Below is a small trained network, with its code and all its weights. Each question gives an input and a class and asks what happens when units are switched off, that is, made to give their printed mean instead of their output.

import numpy as np


def w(rows, s, z=0):
    codes = np.array(rows[::2]) - 128.0
    scale = np.full(codes.shape[1], s)
    scale[-1] = z or s
    return codes * scale


def norm(h):
    return h / np.sqrt((h * h).mean(-1, keepdims=True) + 1e-5)


def f(y):
    return np.maximum(y, 0)


def log_softmax(a):
    a = a - a.max(-1, keepdims=True)
    return a - np.log(np.exp(a).sum(-1, keepdims=True))


def net(x, mask):
    res = np.array(x, float).reshape(1, 8) / 4 @ E
    u = 0
    for l in range(2):
        y = f(norm(res) @ A[l][:, :-1].T + A[l][:, -1])
        res = res + np.where(mask[u : u + 3], y, B[l][:, -1]) @ B[l][:, :-1]
        u += 3
    return log_softmax(norm(res)[-1] @ U[:, :-1].T + U[:, -1])


A, B = {}, {}
E = w([
[52,150,87,83,96,144,88,209,156,113,157],'x0',
[140,139,129,118,155,117,102,158,111,107,146],'x1',
[138,130,101,127,159,98,105,139,152,142,87],'x2',
[141,122,138,122,136,133,120,140,128,139,143],'x3',
[119,124,140,116,143,116,145,145,111,129,131],'x4',
[134,96,143,124,165,160,135,138,140,165,133],'x5',
[185,179,181,128,109,102,210,191,217,108,109],'x6',
[116,81,124,109,189,70,113,2,133,100,171],'x7',
],0.0099)
A[0] = w([
[84,216,127,249,159,120,138,135,41,225,137,4],'L0N0',
[110,51,197,241,74,167,41,200,54,124,36,82],'L0N1',
[2,125,24,37,110,88,110,136,165,165,230,21],'L0N2',
],0.0048,0.0033)
B[0] = w([
[133,76,174,99,132,111,103,105,92,145,44,154],'L0N0',
[245,37,163,114,126,2,157,127,154,64,100,218],'L0N1',
[220,84,251,162,91,114,155,147,196,170,122,253],'L0N2',
],0.01,0.0038)
A[1] = w([
[26,233,106,68,92,211,147,228,180,149,90,95],'L1N0',
[94,44,63,129,63,133,65,200,58,174,127,4],'L1N1',
[4,91,174,124,128,87,93,134,253,103,189,61],'L1N2',
],0.0072,0.0029)
B[1] = w([
[10,138,45,134,170,172,119,93,88,159,250,247],'L1N0',
[101,143,210,195,70,123,165,173,232,123,93,216],'L1N1',
[156,131,163,126,93,128,154,156,123,127,24,253],'L1N2',
],0.011,0.0043)
U = w([
[205,94,207,93,163,125,120,90,95,66,80,68],'0',
[156,205,187,155,140,144,191,217,157,94,111,77],'1',
[92,145,2,63,238,170,89,49,27,140,219,252],'2',
],0.0083,0.003)

Each question gives the input, the list of numbers given to net, and the class t.
The units are the neurons (one row each of A and B). Each row of codes is followed by its name. A weight is (code - 128) times the scale printed after its matrix; where a second scale follows, it is the last column's (A, B and U).
mask holds one flag per neuron, layer by layer. A switched-off neuron (its flag False) gives its mean, the last column of its row in B, instead of its output. The means were averaged over made-up inputs and are rounded, as every weight is.
A unit's drop is (log p(t) with every unit on - log p(t) with that unit switched off) / (log p(t) with every unit on - log p(t) with every unit switched off).
The circuit of an input: a set's keep is (log p(t) with only the set's units on - log p(t) with every unit switched off) / (log p(t) with every unit on - log p(t) with every unit switched off). Starting from all 6 units, units are removed one at a time, each time the one whose removal leaves the highest keep (on an exact tie, the one counted first), for as long as the keep stays at least 0.8.
circuit, biggest first: the units of the circuit, biggest drop first
k most important neurons: the k neurons with the biggest drops, biggest first
top k neurons in layer l: the k neurons of layer l with the biggest drops, biggest first
drop when u is switched off: that unit's drop, to one decimal
input [-6,2,3,4,-8,3,-2,4], class 2: circuit, biggest first => L0N2, L1N2
input [5,1,-4,-6,8,-2,-8,-5], class 1: circuit, biggest first => L1N1
input [-4,0,1,-2,-3,6,-8,0], class 0: 3 most important neurons => L1N0, L1N1, L0N1
input [4,1,-8,-3,-5,7,8,-4], class 2: circuit, biggest first => L1N0, L0N2
input [0,7,1,-4,-2,0,0,-6], class 0: 2 most important neurons => L0N1, L1N0
input [1,-6,7,-5,-3,-2,8,0], class 2: 3 most important neurons => L1N0, L0N2, L0N1
input [-5,-2,3,-2,3,-3,0,7], class 2: 4 most important neurons => L0N2, L1N2, L1N1, L0N1
input [5,8,-4,6,-2,-6,5,0], class 2: 2 most important neurons => L1N0, L0N1
input [3,0,-8,-2,0,-7,-7,4], class 0: circuit, biggest first => L0N2, L1N0
input [-1,0,-6,3,-2,7,-1,-7], class 0: 3 most important neurons => L0N1, L1N0, L0N0
input [-2,-8,7,-5,-1,3,-5,-8], class 0: 2 most important neurons => L0N1, L0N0
input [-4,7,2,3,2,4,-1,5], class 2: top 2 neurons in layer 1 => L1N2, L1N1
input [-1,-8,4,5,-5,4,-1,1], class 2: top 2 neurons in layer 1 => L1N2, L1N1
input [7,3,-8,6,1,3,-4,1], class 0: 2 most important neurons => L0N2, L1N0
input [1,0,-2,0,1,-4,2,-2], class 2: top neuron in layer 1 => L1N0
input [-7,5,-1,2,7,-2,-3,4], class 2: 2 most important neurons => L0N2, L1N2
input [5,1,-7,6,6,-1,-5,7], class 0: drop when L0N2 is switched off => 0.1
input [5,8,8,5,1,-8,-4,-1], class 1: drop when L1N1 is switched off => 0.2
input [2,8,-6,-2,-4,-5,-5,-3], class 1: drop when L1N1 is switched off => 1.0
input [4,0,-2,2,-4,-4,4,-6], class 2: circuit, biggest first => L1N0
